Here is a tiny trained network, its code and every weight. The questions are about switching its units off for an input and a class, where a switched-off unit gives its printed mean instead of its output.

import numpy as np


def w(rows, s, z=0):
    codes = np.array(rows[::2]) - 128.0
    scale = np.full(codes.shape[1], s)
    scale[-1] = z or s
    return codes * scale


def norm(h):
    return h / np.sqrt((h * h).mean(-1, keepdims=True) + 1e-5)


def f(y):
    return y / 2 * (1 + np.tanh(0.7978845608 * (y + 0.044715 * y**3)))


def log_softmax(a):
    a = a - a.max(-1, keepdims=True)
    return a - np.log(np.exp(a).sum(-1, keepdims=True))


def net(x, mask):
    res = np.array(x, float).reshape(1, 5) / 4 @ E
    u = 0
    for l in range(2):
        y = f(norm(res) @ A[l][:, :-1].T + A[l][:, -1])
        res = res + np.where(mask[u : u + 12], y, B[l][:, -1]) @ B[l][:, :-1]
        u += 12
    return log_softmax(norm(res)[-1] @ U[:, :-1].T + U[:, -1])


A, B = {}, {}
E = w([
[129,128,132,132,127],'x0',
[129,133,117,116,129],'x1',
[58,208,37,234,169],'x2',
[247,162,71,196,5],'x3',
[11,117,120,152,2],'x4',
],0.0058)
A[0] = w([
[213,10,150,80,39,102],'0.n0',
[42,104,129,85,23,185],'0.n1',
[209,81,77,198,70,254],'0.n2',
[87,56,217,25,158,179],'0.n3',
[76,182,181,147,42,159],'0.n4',
[163,113,73,54,114,116],'0.n5',
[65,138,151,87,117,117],'0.n6',
[130,100,77,78,40,52],'0.n7',
[121,93,116,76,185,109],'0.n8',
[78,108,124,184,156,157],'0.n9',
[253,110,98,138,24,105],'0.n10',
[42,140,155,106,34,194],'0.n11',
],0.011,0.0058)
B[0] = w([
[134,112,179,159,254,220],'0.n0',
[119,64,118,245,139,220],'0.n1',
[211,129,100,88,133,254],'0.n2',
[136,104,163,46,36,233],'0.n3',
[154,82,130,41,108,186],'0.n4',
[149,84,171,98,143,141],'0.n5',
[69,129,126,92,143,155],'0.n6',
[154,100,154,148,86,153],'0.n7',
[119,157,166,153,88,155],'0.n8',
[135,190,89,109,176,168],'0.n9',
[103,147,133,159,207,238],'0.n10',
[85,58,83,152,155,215],'0.n11',
],0.01,0.0097)
A[1] = w([
[140,149,204,99,151,135],'1.n0',
[150,249,146,121,161,97],'1.n1',
[56,148,117,80,124,190],'1.n2',
[125,225,137,88,147,49],'1.n3',
[62,112,55,120,231,186],'1.n4',
[175,162,72,160,130,181],'1.n5',
[146,119,91,128,169,156],'1.n6',
[88,67,218,104,161,171],'1.n7',
[117,193,185,139,204,7],'1.n8',
[104,209,135,101,144,26],'1.n9',
[147,133,193,135,157,157],'1.n10',
[106,91,23,213,70,255],'1.n11',
],0.016,0.0051)
B[1] = w([
[87,189,144,103,130,178],'1.n0',
[113,143,56,152,176,187],'1.n1',
[146,119,175,177,195,179],'1.n2',
[90,11,41,169,148,155],'1.n3',
[119,173,186,177,93,254],'1.n4',
[141,109,105,102,44,202],'1.n5',
[90,128,180,134,117,194],'1.n6',
[162,140,35,154,83,239],'1.n7',
[75,71,101,61,181,165],'1.n8',
[72,59,101,127,152,141],'1.n9',
[80,145,155,115,115,177],'1.n10',
[160,190,170,67,141,244],'1.n11',
],0.013,0.011)
U = w([
[153,194,153,38,48,253],'0',
[19,109,47,152,173,121],'1',
[81,11,116,124,40,62],'2',
[76,220,202,219,105,115],'3',
[157,170,147,55,252,124],'4',
[180,197,2,157,121,83],'5',
[199,48,184,201,171,72],'6',
],0.023,0.0056)

Each question gives the input, the list of numbers given to net, and the class t.
The units are the neurons (one row each of A and B). Each row of codes is followed by its name. A weight is (code - 128) times the scale printed after its matrix; where a second scale follows, it is the last column's (A, B and U).
mask holds one flag per neuron, layer by layer. A switched-off neuron (its flag False) gives its mean, the last column of its row in B, instead of its output. The means were averaged over made-up inputs and are rounded, as every weight is.
A unit's drop is (log p(t) with every unit on - log p(t) with that unit switched off) / (log p(t) with every unit on - log p(t) with every unit switched off).
The circuit of an input: a set's keep is (log p(t) with only the set's units on - log p(t) with every unit switched off) / (log p(t) with every unit on - log p(t) with every unit switched off). Starting from the 12 units with the biggest drops (on a tie, the unit counted first), units are removed one at a time, each time the one whose removal leaves the highest keep (on an exact tie, the one counted first), for as long as the keep stays at least 0.8.
circuit, biggest first: the units of the circuit, biggest drop first
unit that matters most: the unit with the biggest drop
top k neurons: the k neurons with the biggest drops, biggest first
top k neurons in layer l: the k neurons of layer l with the biggest drops, biggest first
drop of u: that unit's drop, to one decimal
input [7,8,2,-8,8], class 3: unit that matters most -> 1.n4
input [0,-5,-6,8,0], class 4: circuit, biggest first -> 0.n0, 0.n10
input [3,8,2,2,6], class 0: top 2 neurons in layer 0 -> 0.n0, 0.n4
input [1,-4,2,-1,-1], class 1: top 2 neurons -> 0.n1, 0.n11
input [-5,-7,-1,4,1], class 6: top 2 neurons -> 0.n2, 1.n11
input [7,6,-7,0,2], class 2: top 3 neurons in layer 1 -> 1.n7, 1.n2, 1.n11
input [6,-8,-1,0,4], class 2: top 2 neurons in layer 1 -> 1.n2, 1.n7
input [-1,-4,0,-3,6], class 2: top 4 neurons in layer 0 -> 0.n4, 0.n10, 0.n3, 0.n11
input [2,7,0,8,8], class 6: top 2 neurons in layer 1 -> 1.n0, 1.n7
input [5,4,-8,1,7], class 6: top 3 neurons in layer 0 -> 0.n1, 0.n0, 0.n11
input [-3,-1,1,-3,4], class 3: top 2 neurons -> 1.n4, 1.n11
input [-6,5,0,-3,-4], class 0: top 2 neurons -> 0.n3, 0.n10
input [-1,8,-3,-8,0], class 0: top 2 neurons -> 0.n3, 1.n3
input [7,4,-8,4,3], class 6: top neuron in layer 0 -> 0.n0
input [-5,1,-8,3,7], class 6: top 2 neurons in layer 0 -> 0.n0, 0.n1
input [-1,-7,-8,4,-4], class 4: drop of 0.n0 -> 0.3
input [2,-6,6,-2,7], class 3: drop of 1.n4 -> 0.2
input [-8,-2,-6,2,5], class 6: drop of 1.n7 -> 0.0
input [2,3,-2,7,-8], class 4: top 2 neurons -> 0.n1, 1.n7
input [0,6,-7,4,-3], class 4: unit that matters most -> 0.n0
